Below are the code and all the weights of a small trained network. Each question names an input and a target symbol and asks about switching units off, where a switched-off unit gives its printed mean instead of its output.

import numpy as np


def w(rows, s, z=0):
    codes = np.array(rows[::2]) - 128.0
    scale = np.full(codes.shape[1], s)
    scale[-1] = z or s
    return codes * scale


def norm(h):
    return h / np.sqrt((h * h).mean(-1, keepdims=True) + 1e-5)


def f(y):
    return np.maximum(y, 0)


def softmax(a):
    e = np.exp(a - a.max(-1, keepdims=True))
    return e / e.sum(-1, keepdims=True)


def log_softmax(a):
    a = a - a.max(-1, keepdims=True)
    return a - np.log(np.exp(a).sum(-1, keepdims=True))


def net(x, mask):
    ids = ['ΓΔΛΠΩαβζμξσφψ'.index(c) for c in x.split()]
    T = len(ids)
    res = E[ids] + P[:T]
    u = 0
    for l in range(2):
        q, k, v = (norm(res) @ M[l].T for M in (Q, K, V))
        z = softmax(np.where(np.tri(T) > 0, q @ k.T / 3**0.5, -1e9)) @ v
        res = res + np.where(mask[u], z, O[l][:, -1]) @ O[l][:, :-1]
        u += 1
        y = f(norm(res) @ A[l][:, :-1].T + A[l][:, -1])
        res = res + np.where(mask[u : u + 12], y, B[l][:, -1]) @ B[l][:, :-1]
        u += 12
    return log_softmax(norm(res)[-1] @ U[:, :-1].T + U[:, -1])


Q, K, V, O, A, B = {}, {}, {}, {}, {}, {}
E = w([
[107,112,113,114,196,111],'Γ',
[129,170,135,177,167,114],'Δ',
[105,99,110,125,196,90],'Λ',
[160,240,164,143,152,5],'Π',
[139,189,111,153,156,124],'Ω',
[97,138,126,67,198,151],'α',
[93,148,126,71,142,154],'β',
[155,78,90,115,219,106],'ζ',
[126,159,163,51,106,127],'μ',
[117,96,87,95,158,161],'ξ',
[80,87,145,125,45,128],'σ',
[170,162,99,155,150,136],'φ',
[130,103,149,112,131,162],'ψ',
],0.016)
P = w([
[2,125,161,80,176,127],'0',
[94,149,196,178,195,121],'1',
[127,147,188,176,183,131],'2',
[141,143,164,137,157,142],'3',
[168,156,144,130,140,146],'4',
[188,153,110,131,119,151],'5',
[191,166,93,127,110,153],'6',
[185,184,80,129,97,152],'7',
],0.0074)
Q[0] = w([
[84,122,73,56,113,94],'0.h0',
[179,248,109,205,106,91],'0.h0',
[169,188,68,70,198,141],'0.h0',
],0.012)
K[0] = w([
[245,117,127,102,116,80],'0.h0',
[19,168,63,117,142,32],'0.h0',
[164,124,59,112,71,144],'0.h0',
],0.012)
V[0] = w([
[54,175,169,131,117,3],'0.h0',
[87,104,13,135,191,107],'0.h0',
[202,120,198,110,159,93],'0.h0',
],0.0067)
O[0] = w([
[135,151,32,120,38,116,172],'0.h0',
[144,138,110,65,119,51,254],'0.h0',
[81,180,105,139,253,164,148],'0.h0',
],0.0067,0.0045)
A[0] = w([
[146,73,217,163,152,163,177],'0.n0',
[189,177,140,121,126,180,141],'0.n1',
[26,84,89,195,45,115,58],'0.n2',
[111,154,186,68,2,157,43],'0.n3',
[32,106,154,175,121,196,252],'0.n4',
[110,187,114,119,151,84,67],'0.n5',
[80,89,155,137,139,86,97],'0.n6',
[109,181,150,73,92,128,198],'0.n7',
[168,138,125,135,42,118,230],'0.n8',
[166,91,84,138,168,121,145],'0.n9',
[97,77,190,127,144,147,115],'0.n10',
[116,42,177,56,140,124,165],'0.n11',
],0.009,0.0031)
B[0] = w([
[151,155,170,233,96,133,178],'0.n0',
[58,91,69,215,210,95,185],'0.n1',
[175,66,156,211,16,83,141],'0.n2',
[122,201,57,253,19,195,153],'0.n3',
[20,68,102,189,149,125,172],'0.n4',
[117,91,136,101,95,140,253],'0.n5',
[132,135,208,175,163,155,162],'0.n6',
[192,140,138,166,173,139,212],'0.n7',
[161,136,241,105,153,122,190],'0.n8',
[38,118,154,138,76,115,217],'0.n9',
[140,74,172,119,136,131,163],'0.n10',
[200,168,163,128,60,114,218],'0.n11',
],0.0075,0.0052)
Q[1] = w([
[101,229,98,181,209,66],'1.h0',
[60,111,220,91,232,189],'1.h0',
[107,84,133,2,213,91],'1.h0',
],0.0096)
K[1] = w([
[180,44,62,45,2,163],'1.h0',
[210,30,91,223,198,151],'1.h0',
[214,121,52,104,235,185],'1.h0',
],0.0071)
V[1] = w([
[155,96,117,62,135,239],'1.h0',
[136,1,116,137,117,93],'1.h0',
[56,145,175,112,116,170],'1.h0',
],0.0069)
O[1] = w([
[22,190,214,250,253,77,1],'1.h0',
[206,28,50,203,146,71,107],'1.h0',
[112,246,119,184,59,38,129],'1.h0',
],0.0052,0.0055)
A[1] = w([
[116,19,199,141,155,220,65],'1.n0',
[203,147,91,187,162,72,138],'1.n1',
[124,200,91,183,81,242,3],'1.n2',
[82,117,59,109,95,147,139],'1.n3',
[39,104,223,114,102,111,162],'1.n4',
[154,165,134,255,85,195,87],'1.n5',
[130,159,124,164,8,225,140],'1.n6',
[131,145,118,134,194,131,164],'1.n7',
[200,209,121,119,135,152,118],'1.n8',
[176,150,179,245,179,151,95],'1.n9',
[166,152,49,78,73,65,66],'1.n10',
[114,223,104,91,108,98,128],'1.n11',
],0.0086,0.0068)
B[1] = w([
[102,202,188,181,79,107,181],'1.n0',
[97,154,127,110,97,185,248],'1.n1',
[178,164,115,97,217,252,166],'1.n2',
[155,145,122,145,89,123,192],'1.n3',
[158,118,107,125,139,180,220],'1.n4',
[132,161,80,94,154,66,204],'1.n5',
[164,72,131,157,166,138,218],'1.n6',
[75,100,123,131,107,131,206],'1.n7',
[101,45,154,112,119,115,241],'1.n8',
[159,93,108,140,153,77,212],'1.n9',
[104,154,166,166,128,115,254],'1.n10',
[165,154,143,132,164,121,249],'1.n11',
],0.012,0.0046)
U = w([
[76,164,231,156,72,184,113],'Γ',
[155,160,89,43,35,171,131],'Δ',
[169,197,156,88,155,21,76],'Λ',
[161,87,81,196,37,158,198],'Π',
[32,138,79,167,92,183,208],'Ω',
[107,212,42,144,90,90,210],'α',
[115,87,148,248,172,80,132],'β',
[85,42,117,57,148,90,167],'ζ',
[148,144,74,124,86,77,160],'μ',
[192,170,100,139,174,196,189],'ξ',
[102,145,96,135,106,51,153],'σ',
[221,56,224,133,138,134,2],'φ',
[77,199,134,110,212,145,64],'ψ',
],0.013,0.004)

Each question gives the input, a string of symbols that net reads in full, and the target symbol t.
The units are the heads (3 rows each of Q, K, V and O) and the neurons (one row each of A and B). Each row of codes is followed by its name. A weight is (code - 128) times the scale printed after its matrix; where a second scale follows, it is the last column's (O, A, B and U).
mask holds one flag per unit, layer by layer, with each layer's heads first. A switched-off unit (its flag False) gives its mean, the last column of its rows in O or B, instead of its output. The means were averaged over made-up inputs and are rounded, as every weight is.
A unit's drop is (log p(t) with every unit on - log p(t) with that unit switched off) / (log p(t) with every unit on - log p(t) with every unit switched off).
The circuit of an input: a set's keep is (log p(t) with only the set's units on - log p(t) with every unit switched off) / (log p(t) with every unit on - log p(t) with every unit switched off). Starting from the 12 units with the biggest drops (on a tie, the unit counted first), units are removed one at a time, each time the one whose removal leaves the highest keep (on an exact tie, the one counted first), for as long as the keep stays at least 0.8.
units of the circuit, in order: the units of the circuit, biggest drop first
unit that matters most: the unit with the biggest drop
top k neurons: the k neurons with the biggest drops, biggest first
top k neurons in layer l: the k neurons of layer l with the biggest drops, biggest first
input Γ ζ Γ φ β, target Γ: units of the circuit, in order	[0.h0; 1.n0]
input Λ Γ μ, target ξ: units of the circuit, in order	[0.n3; 1.n2]
input Λ Γ Δ α Ω, target Δ: top 2 neurons in layer 1	[1.n1; 1.n6]
input Π Ω μ ψ Π Γ, target β: units of the circuit, in order	[1.h0]
input Π ψ Π Ω Δ Π Γ, target α: units of the circuit, in order	[0.h0; 1.n6]
input μ ζ Π Γ Γ, target α: top 2 neurons	[0.n9; 1.n8]
input Π ζ β, target ζ: top 2 neurons	[0.n9; 0.n7]
input ψ Λ Π ψ Ω Ω Ω, target α: units of the circuit, in order	[1.n1; 1.n5]
input μ Γ ξ μ ζ Γ σ Γ, target Π: top 2 neurons	[0.n9; 1.n3]
input ξ Ω Ω Ω Π Π β Ω, target β: units of the circuit, in order	[1.h0; 0.n1]
input Γ φ ζ, target Γ: top 2 neurons	[1.n0; 0.n9]
input ζ Γ Γ Γ Δ Γ α, target ψ: units of the circuit, in order	[1.h0; 0.n9]
input Γ Γ μ φ Γ φ, target Γ: top 2 neurons in layer 1	[1.n1; 1.n10]
input β Ω μ φ Γ Ω, target Λ: unit that matters most	1.h0
input Δ Ω ζ Γ, target ζ: top 3 neurons	[0.n9; 0.n8; 1.n11]
input Δ Γ ζ ζ Ω, target Π: top 2 neurons	[0.n2; 0.n1]
input Γ Ω μ Γ Π Γ Γ Δ, target Γ: top 3 neurons	[1.n1; 0.n1; 0.n8]
input ξ Ω φ Γ, target Γ: top 2 neurons	[1.n0; 0.n1]
input β Δ Γ, target ξ: top 2 neurons	[1.n4; 0.n9]
input φ Δ Δ μ Γ Γ φ Ω, target ζ: top 3 neurons	[1.n8; 0.n8; 0.n1]
input β μ ψ Γ Π Γ ξ, target φ: units of the circuit, in order	[0.h0]
input ζ σ Ω Γ Ω Δ Γ β, target ξ: units of the circuit, in order	[0.n3; 1.n2]
input ζ Γ Ω σ Γ Γ, target Π: top 2 neurons	[0.n9; 0.n8]
input ζ ψ Ω Ω Ω Γ Γ, target Δ: top 2 neurons	[0.n9; 0.n7]
